Below is a small trained network, with its code and all its weights. Each question gives an input and a class and asks what happens when units are switched off, that is, made to give their printed mean instead of their output.

import numpy as np


def w(rows, s, z=0):
    codes = np.array(rows[::2]) - 128.0
    scale = np.full(codes.shape[1], s)
    scale[-1] = z or s
    return codes * scale


def f(y):
    return y / 2 * (1 + np.tanh(0.7978845608 * (y + 0.044715 * y**3)))


def log_softmax(a):
    a = a - a.max(-1, keepdims=True)
    return a - np.log(np.exp(a).sum(-1, keepdims=True))


def net(x, mask):
    res = np.array(x, float).reshape(1, 7) / 4 @ E
    y = f(res @ A[0][:, :-1].T + A[0][:, -1])
    res = res + np.where(mask, y, B[0][:, -1]) @ B[0][:, :-1]
    return log_softmax(res[-1] @ U[:, :-1].T + U[:, -1])


A, B = {}, {}
E = w([
[124,89,195,134,87,61,106,134,130,145,137,53],'x0',
[146,123,96,167,160,101,156,136,105,45,126,163],'x1',
[104,160,134,135,196,141,186,120,118,122,121,152],'x2',
[251,147,104,88,88,131,188,124,146,76,128,165],'x3',
[103,113,93,68,122,147,66,131,107,109,111,70],'x4',
[87,142,101,68,85,119,154,121,86,154,123,125],'x5',
[84,188,145,156,165,176,138,136,151,58,117,176],'x6',
],0.011)
A[0] = w([
[123,127,151,152,131,116,122,125,138,139,131,104,2],'neuron 1',
[139,120,138,140,110,97,119,129,123,133,138,110,77],'neuron 2',
[191,107,92,140,167,190,43,129,156,157,122,139,112],'neuron 3',
[40,134,54,107,90,127,112,129,88,23,123,165,93],'neuron 4',
[155,126,137,119,88,134,118,126,134,157,134,134,92],'neuron 5',
[138,119,111,140,126,119,119,136,130,100,112,121,17],'neuron 6',
[123,133,146,157,150,128,138,130,153,121,122,134,69],'neuron 7',
[147,119,129,136,140,117,112,124,102,103,124,126,27],'neuron 8',
[189,108,62,164,143,186,24,125,148,144,132,154,101],'neuron 9',
[91,152,151,121,113,144,156,128,132,145,121,164,91],'neuron 10',
[110,149,164,77,158,132,156,131,122,124,122,59,128],'neuron 11',
[64,104,47,45,42,141,20,125,95,199,127,88,94],'neuron 12',
[250,114,110,68,30,96,98,130,125,24,130,96,160],'neuron 13',
[158,110,130,139,149,146,122,111,153,145,138,119,65],'neuron 14',
[69,186,165,69,54,199,135,128,157,177,124,175,119],'neuron 15',
[173,82,149,127,78,59,103,125,118,170,133,54,122],'neuron 16',
[104,138,166,105,156,137,150,119,134,130,121,91,86],'neuron 17',
[98,139,110,110,127,151,122,130,140,109,134,163,50],'neuron 18',
[188,140,14,45,126,159,200,115,83,174,127,200,108],'neuron 19',
[172,124,150,131,112,93,137,129,116,74,131,100,28],'neuron 20',
[59,137,98,125,89,116,122,134,98,55,129,162,118],'neuron 21',
[120,120,135,106,135,148,125,136,131,133,129,117,86],'neuron 22',
[158,104,133,151,73,67,94,140,118,142,144,126,120],'neuron 23',
[92,145,127,69,143,154,131,122,127,95,121,99,108],'neuron 24',
],0.016,0.0079)
B[0] = w([
[150,131,149,91,124,115,143,123,96,131,91,130,133],'neuron 1',
[148,106,151,113,125,125,137,128,129,141,111,126,144],'neuron 2',
[135,158,156,150,150,137,97,112,155,117,175,143,162],'neuron 3',
[128,135,186,190,146,112,110,142,128,91,125,128,185],'neuron 4',
[106,146,129,167,131,125,109,155,139,138,125,143,146],'neuron 5',
[110,162,154,115,136,128,141,161,140,190,132,145,128],'neuron 6',
[134,93,93,129,129,132,105,98,81,108,148,115,140],'neuron 7',
[131,167,174,122,100,151,148,120,137,148,126,136,127],'neuron 8',
[124,146,140,175,160,162,85,138,173,124,147,137,167],'neuron 9',
[148,131,112,141,114,151,94,134,159,109,151,131,147],'neuron 10',
[134,124,158,104,176,155,87,113,124,140,152,130,156],'neuron 11',
[130,91,85,34,87,131,64,120,52,126,125,82,252],'neuron 12',
[149,144,62,27,109,172,159,117,203,163,167,162,238],'neuron 13',
[99,123,131,130,133,115,127,148,134,113,130,115,132],'neuron 14',
[144,141,110,193,91,154,111,120,204,144,148,146,177],'neuron 15',
[101,135,213,200,72,104,117,142,141,154,115,102,221],'neuron 16',
[120,149,145,90,131,127,120,145,119,125,170,131,142],'neuron 17',
[109,135,172,123,143,76,179,143,176,141,99,104,141],'neuron 18',
[122,108,109,151,102,103,252,131,56,162,108,143,209],'neuron 19',
[124,97,62,110,136,140,124,119,190,95,97,115,150],'neuron 20',
[130,125,127,185,163,135,102,117,102,138,133,125,167],'neuron 21',
[133,153,115,94,126,83,78,166,155,127,68,169,131],'neuron 22',
[143,118,117,180,72,113,125,111,121,113,80,103,178],'neuron 23',
[147,124,110,137,145,133,106,110,126,80,116,136,155],'neuron 24',
],0.022,0.025)
U = w([
[117,135,169,200,188,127,124,150,124,66,133,165,199],'0',
[93,126,217,118,147,94,139,158,151,146,123,105,63],'1',
[163,134,82,127,118,161,199,132,171,135,141,192,126],'2',
[116,95,119,46,116,148,78,131,101,128,136,95,121],'3',
[96,176,141,51,119,91,132,254,154,108,9,124,50],'4',
[142,133,136,128,87,172,95,133,198,141,149,126,207],'5',
[133,102,165,127,94,110,143,141,194,128,82,98,1],'6',
[115,79,156,126,62,105,125,135,110,167,102,91,149],'7',
],0.0082,0.0085)

Each question gives the input, the list of numbers given to net, and the class t.
The units are the neurons (one row each of A and B). Each row of codes is followed by its name. A weight is (code - 128) times the scale printed after its matrix; where a second scale follows, it is the last column's (A, B and U).
mask holds one flag per neuron, in row order. A switched-off neuron (its flag False) gives its mean, the last column of its row in B, instead of its output. The means were averaged over made-up inputs and are rounded, as every weight is.
A unit's drop is (log p(t) with every unit on - log p(t) with that unit switched off) / (log p(t) with every unit on - log p(t) with every unit switched off).
The circuit of an input: a set's keep is (log p(t) with only the set's units on - log p(t) with every unit switched off) / (log p(t) with every unit on - log p(t) with every unit switched off). Starting from the 12 units with the biggest drops (on a tie, the unit counted first), units are removed one at a time, each time the one whose removal leaves the highest keep (on an exact tie, the one counted first), for as long as the keep stays at least 0.8.
circuit, biggest first: the units of the circuit, biggest drop first
unit that matters most: the unit with the biggest drop
k most important neurons: the k neurons with the biggest drops, biggest first
drop when u is switched off: that unit's drop, to one decimal
input [-3,2,4,-5,-2,6,-2], class 0: circuit, biggest first	[neuron 13; neuron 12]
input [0,-4,-2,-8,0,8,-3], class 3: circuit, biggest first	[neuron 12]
input [-4,-2,-3,-4,1,-5,5], class 0: circuit, biggest first	[neuron 13; neuron 12]
input [8,-3,5,2,-2,7,0], class 5: 2 most important neurons	[neuron 19; neuron 15]
input [-1,5,-4,-7,2,4,2], class 3: 2 most important neurons	[neuron 12; neuron 16]
input [1,6,-8,-1,2,-4,7], class 0: 2 most important neurons	[neuron 12; neuron 4]
input [8,-4,3,6,-4,5,-3], class 5: 3 most important neurons	[neuron 13; neuron 12; neuron 16]
input [-5,7,0,1,8,0,-2], class 2: 3 most important neurons	[neuron 13; neuron 19; neuron 16]
input [5,-7,2,7,3,3,7], class 2: circuit, biggest first	[neuron 16; neuron 12]
input [3,-4,-3,8,8,2,-6], class 3: 2 most important neurons	[neuron 12; neuron 13]
input [-6,3,2,2,6,8,2], class 0: 3 most important neurons	[neuron 4; neuron 13; neuron 21]
input [-4,8,6,4,-8,-2,5], class 0: 2 most important neurons	[neuron 13; neuron 4]
input [8,5,-8,8,2,-6,4], class 2: 2 most important neurons	[neuron 13; neuron 12]
input [-6,0,6,5,2,4,2], class 2: unit that matters most	neuron 19
input [7,-3,0,-1,8,-1,-5], class 3: 2 most important neurons	[neuron 12; neuron 19]
input [0,5,0,0,5,-2,-6], class 5: 4 most important neurons	[neuron 13; neuron 19; neuron 16; neuron 9]
input [-4,3,5,2,-2,2,-2], class 2: 3 most important neurons	[neuron 12; neuron 16; neuron 19]
input [6,7,-8,0,-3,-4,-2], class 5: 2 most important neurons	[neuron 13; neuron 19]
input [2,5,-7,6,7,-4,4], class 2: 3 most important neurons	[neuron 13; neuron 12; neuron 16]
input [4,8,3,-1,8,4,-5], class 3: unit that matters most	neuron 12
input [4,-1,-2,0,4,3,-3], class 3: 3 most important neurons	[neuron 12; neuron 19; neuron 13]
input [0,-1,-1,-3,0,2,1], class 3: drop when neuron 16 is switched off	0.5
input [6,0,7,-6,-7,-5,5], class 0: drop when neuron 13 is switched off	1.2
input [-1,2,2,2,1,-1,-3], class 2: drop when neuron 12 is switched off	0.4
input [3,-5,6,-5,-5,5,-1], class 5: drop when neuron 15 is switched off	1.1
